Below are the code and all the weights of a small trained network. Each question names an input and a class and asks about switching units off, where a switched-off unit gives its printed mean instead of its output.

import numpy as np


def w(rows, s, z=0):
    codes = np.array(rows[::2]) - 128.0
    scale = np.full(codes.shape[1], s)
    scale[-1] = z or s
    return codes * scale


def norm(h):
    return h / np.sqrt((h * h).mean(-1, keepdims=True) + 1e-5)


def f(y):
    return np.maximum(y, 0)


def log_softmax(a):
    a = a - a.max(-1, keepdims=True)
    return a - np.log(np.exp(a).sum(-1, keepdims=True))


def net(x, mask):
    res = np.array(x, float).reshape(1, 3) / 4 @ E
    u = 0
    for l in range(2):
        y = f(norm(res) @ A[l][:, :-1].T + A[l][:, -1])
        res = res + np.where(mask[u : u + 3], y, B[l][:, -1]) @ B[l][:, :-1]
        u += 3
    return log_softmax(norm(res)[-1] @ U[:, :-1].T + U[:, -1])


A, B = {}, {}
E = w([
[219,95,175,76,111,141,150,88,111],'x0',
[152,85,68,125,72,42,165,120,222],'x1',
[171,56,131,166,253,101,56,136,152],'x2',
],0.0029)
A[0] = w([
[104,184,215,106,183,250,132,245,76,60],'L0N0',
[1,183,82,186,157,149,118,161,163,1],'L0N1',
[55,187,154,52,156,74,185,92,91,27],'L0N2',
],0.0038,0.0017)
B[0] = w([
[146,100,101,158,122,104,175,124,254,252],'L0N0',
[182,137,187,136,75,116,77,117,74,207],'L0N1',
[147,157,126,39,191,82,124,217,86,161],'L0N2',
],0.0084,0.0038)
A[1] = w([
[143,194,2,84,115,132,184,213,78,252],'L1N0',
[149,157,143,39,149,87,124,184,81,188],'L1N1',
[185,131,151,107,132,187,164,41,117,36],'L1N2',
],0.0048,0.0012)
B[1] = w([
[99,79,71,96,251,239,118,112,127,252],'L1N0',
[142,63,171,204,223,37,70,132,48,201],'L1N1',
[94,237,142,218,13,172,1,185,38,181],'L1N2',
],0.0049,0.0032)
U = w([
[129,136,59,127,83,173,176,137,255,192],'0',
[121,102,103,94,202,161,107,146,105,232],'1',
[156,180,174,164,53,146,71,140,79,76],'2',
[116,124,150,118,129,111,155,101,109,1],'3',
],0.0072,0.0025)

Each question gives the input, the list of numbers given to net, and the class t.
The units are the neurons (one row each of A and B). Each row of codes is followed by its name. A weight is (code - 128) times the scale printed after its matrix; where a second scale follows, it is the last column's (A, B and U).
mask holds one flag per neuron, layer by layer. A switched-off neuron (its flag False) gives its mean, the last column of its row in B, instead of its output. The means were averaged over made-up inputs and are rounded, as every weight is.
A unit's drop is (log p(t) with every unit on - log p(t) with that unit switched off) / (log p(t) with every unit on - log p(t) with every unit switched off).
The circuit of an input: a set's keep is (log p(t) with only the set's units on - log p(t) with every unit switched off) / (log p(t) with every unit on - log p(t) with every unit switched off). Starting from all 6 units, units are removed one at a time, each time the one whose removal leaves the highest keep (on an exact tie, the one counted first), for as long as the keep stays at least 0.8.
circuit, biggest first: the units of the circuit, biggest drop first
unit that matters most: the unit with the biggest drop
top k neurons in layer l: the k neurons of layer l with the biggest drops, biggest first
drop of u: that unit's drop, to one decimal
input [7,0,-1], class 2: unit that matters most => L1N2
input [3,-6,-8], class 1: circuit, biggest first => (L0N2; L1N0)
input [6,6,-7], class 1: circuit, biggest first => (L0N0; L1N0)
input [7,1,-3], class 2: top 2 neurons in layer 0 => (L0N0; L0N2)
input [8,6,-4], class 2: circuit, biggest first => (L0N0; L1N2)
input [-3,-7,7], class 0: top 2 neurons in layer 1 => (L1N1; L1N0)
input [-7,1,5], class 2: circuit, biggest first => (L0N1; L1N0)
input [5,1,-6], class 1: circuit, biggest first => (L1N0; L0N1; L0N0)
input [1,-4,-8], class 1: circuit, biggest first => (L0N2; L1N0)
input [6,-4,-8], class 1: top 2 neurons in layer 0 => (L0N2; L0N1)
input [-7,-8,2], class 0: top 2 neurons in layer 1 => (L1N1; L1N2)
input [4,0,2], class 2: top 2 neurons in layer 1 => (L1N2; L1N0)
input [-5,5,-7], class 1: top 2 neurons in layer 0 => (L0N0; L0N2)
input [5,4,-3], class 2: unit that matters most => L0N0
input [-3,-3,-5], class 1: top 2 neurons in layer 0 => (L0N2; L0N1)
input [-8,4,-4], class 2: top 2 neurons in layer 0 => (L0N1; L0N0)
input [6,-7,3], class 0: top 2 neurons in layer 0 => (L0N0; L0N1)
input [-8,3,-3], class 2: top 2 neurons in layer 0 => (L0N1; L0N0)
input [-8,5,-6], class 2: top 2 neurons in layer 0 => (L0N1; L0N0)
input [-3,-5,-4], class 0: unit that matters most => L0N0
input [8,-8,-5], class 0: drop of L0N0 => 1.9
input [-6,-1,-6], class 1: drop of L0N2 => 1.6
input [-1,-5,-2], class 0: drop of L0N0 => 1.3
